Below is a small trained network, with its code and all its weights. Each question gives an input and a class and asks what happens when units are switched off, that is, made to give their printed mean instead of their output.

import numpy as np


def w(rows, s, z=0):
    codes = np.array(rows[::2]) - 128.0
    scale = np.full(codes.shape[1], s)
    scale[-1] = z or s
    return codes * scale


def f(y):
    return np.maximum(y, 0)


def log_softmax(a):
    a = a - a.max(-1, keepdims=True)
    return a - np.log(np.exp(a).sum(-1, keepdims=True))


def net(x, mask):
    res = np.array(x, float).reshape(1, 6) / 4 @ E
    y = f(res @ A[0][:, :-1].T + A[0][:, -1])
    res = res + np.where(mask, y, B[0][:, -1]) @ B[0][:, :-1]
    return log_softmax(res[-1] @ U[:, :-1].T + U[:, -1])


A, B = {}, {}
E = w([
[79,193,126,93,138,145,172],'x0',
[110,220,151,82,178,253,200],'x1',
[53,98,163,186,196,105,168],'x2',
[235,182,114,167,187,144,148],'x3',
[155,92,161,188,86,177,204],'x4',
[184,103,125,48,175,157,133],'x5',
],0.0077)
A[0] = w([
[115,145,120,148,98,37,133,127],'neuron 1',
[91,127,139,56,118,93,119,94],'neuron 2',
[145,91,124,124,124,127,126,6],'neuron 3',
[198,127,116,124,135,136,147,35],'neuron 4',
[110,154,131,136,129,142,74,143],'neuron 5',
[125,203,116,128,127,109,74,108],'neuron 6',
[248,121,130,120,146,140,125,146],'neuron 7',
[16,126,134,144,211,96,149,75],'neuron 8',
[147,115,134,126,103,89,164,3],'neuron 9',
[138,3,129,146,88,74,68,127],'neuron 10',
[103,102,124,79,79,196,105,114],'neuron 11',
[127,176,128,142,92,65,161,94],'neuron 12',
[128,138,135,101,54,148,145,15],'neuron 13',
[92,112,128,109,48,157,180,102],'neuron 14',
[104,103,119,46,136,112,100,139],'neuron 15',
],0.022,0.0029)
B[0] = w([
[100,79,102,138,100,54,181,186],'neuron 1',
[169,158,74,61,135,92,160,170],'neuron 2',
[88,122,140,128,142,150,94,144],'neuron 3',
[194,112,127,140,133,148,122,170],'neuron 4',
[124,143,101,182,139,101,156,151],'neuron 5',
[127,147,112,183,105,58,131,169],'neuron 6',
[224,145,118,169,135,186,124,208],'neuron 7',
[128,6,145,105,125,247,122,209],'neuron 8',
[105,117,82,148,120,114,148,144],'neuron 9',
[55,10,146,196,135,67,55,252],'neuron 10',
[87,240,164,116,148,157,124,169],'neuron 11',
[116,110,119,144,167,100,106,155],'neuron 12',
[144,129,199,162,125,140,150,154],'neuron 13',
[103,103,180,228,105,159,184,177],'neuron 14',
[156,210,65,74,128,109,124,176],'neuron 15',
],0.024,0.021)
U = w([
[98,43,94,214,95,70,145,207],'0',
[129,255,110,146,104,44,178,146],'1',
[100,165,3,36,143,48,133,31],'2',
[236,188,86,123,121,185,210,163],'3',
[104,105,184,124,113,230,204,209],'4',
[145,135,206,24,38,73,84,4],'5',
[125,117,122,43,130,112,104,11],'6',
[108,151,121,140,151,105,64,78],'7',
],0.0061,0.0035)

Each question gives the input, the list of numbers given to net, and the class t.
The units are the neurons (one row each of A and B). Each row of codes is followed by its name. A weight is (code - 128) times the scale printed after its matrix; where a second scale follows, it is the last column's (A, B and U).
mask holds one flag per neuron, in row order. A switched-off neuron (its flag False) gives its mean, the last column of its row in B, instead of its output. The means were averaged over made-up inputs and are rounded, as every weight is.
A unit's drop is (log p(t) with every unit on - log p(t) with that unit switched off) / (log p(t) with every unit on - log p(t) with every unit switched off).
The circuit of an input: a set's keep is (log p(t) with only the set's units on - log p(t) with every unit switched off) / (log p(t) with every unit on - log p(t) with every unit switched off). Starting from the 12 units with the biggest drops (on a tie, the unit counted first), units are removed one at a time, each time the one whose removal leaves the highest keep (on an exact tie, the one counted first), for as long as the keep stays at least 0.8.
circuit, biggest first: the units of the circuit, biggest drop first
most important unit: the unit with the biggest drop
top k neurons: the k neurons with the biggest drops, biggest first
drop when u is switched off: that unit's drop, to one decimal
input [1,8,5,-3,-8,-4], class 4: most important unit => neuron 8
input [-1,1,-5,8,-8,-8], class 1: circuit, biggest first => neuron 10; neuron 6
input [1,-3,-6,5,-8,2], class 3: top 2 neurons => neuron 7; neuron 10
input [3,8,-4,5,-8,-2], class 1: top 2 neurons => neuron 6; neuron 8
input [-6,2,0,-4,-1,8], class 2: circuit, biggest first => neuron 15; neuron 14
input [4,2,1,8,-2,-4], class 3: top 2 neurons => neuron 10; neuron 1
input [8,2,-6,-6,6,-8], class 4: top 2 neurons => neuron 14; neuron 10
input [-7,1,-4,-8,-2,2], class 7: top 3 neurons => neuron 11; neuron 10; neuron 15
input [-6,4,6,0,-3,-6], class 4: top 2 neurons => neuron 10; neuron 8
input [-2,3,-2,5,-3,-6], class 1: top 3 neurons => neuron 10; neuron 8; neuron 6
input [8,2,2,0,-2,-5], class 4: top 2 neurons => neuron 10; neuron 8
input [-8,5,1,-8,-8,2], class 2: drop when neuron 12 is switched off => 0.0
input [-7,0,-8,4,-8,2], class 3: drop when neuron 7 is switched off => 0.3
input [8,-7,1,0,-5,6], class 2: most important unit => neuron 15
input [7,-1,-6,-1,-6,-1], class 1: drop when neuron 6 is switched off => 0.1
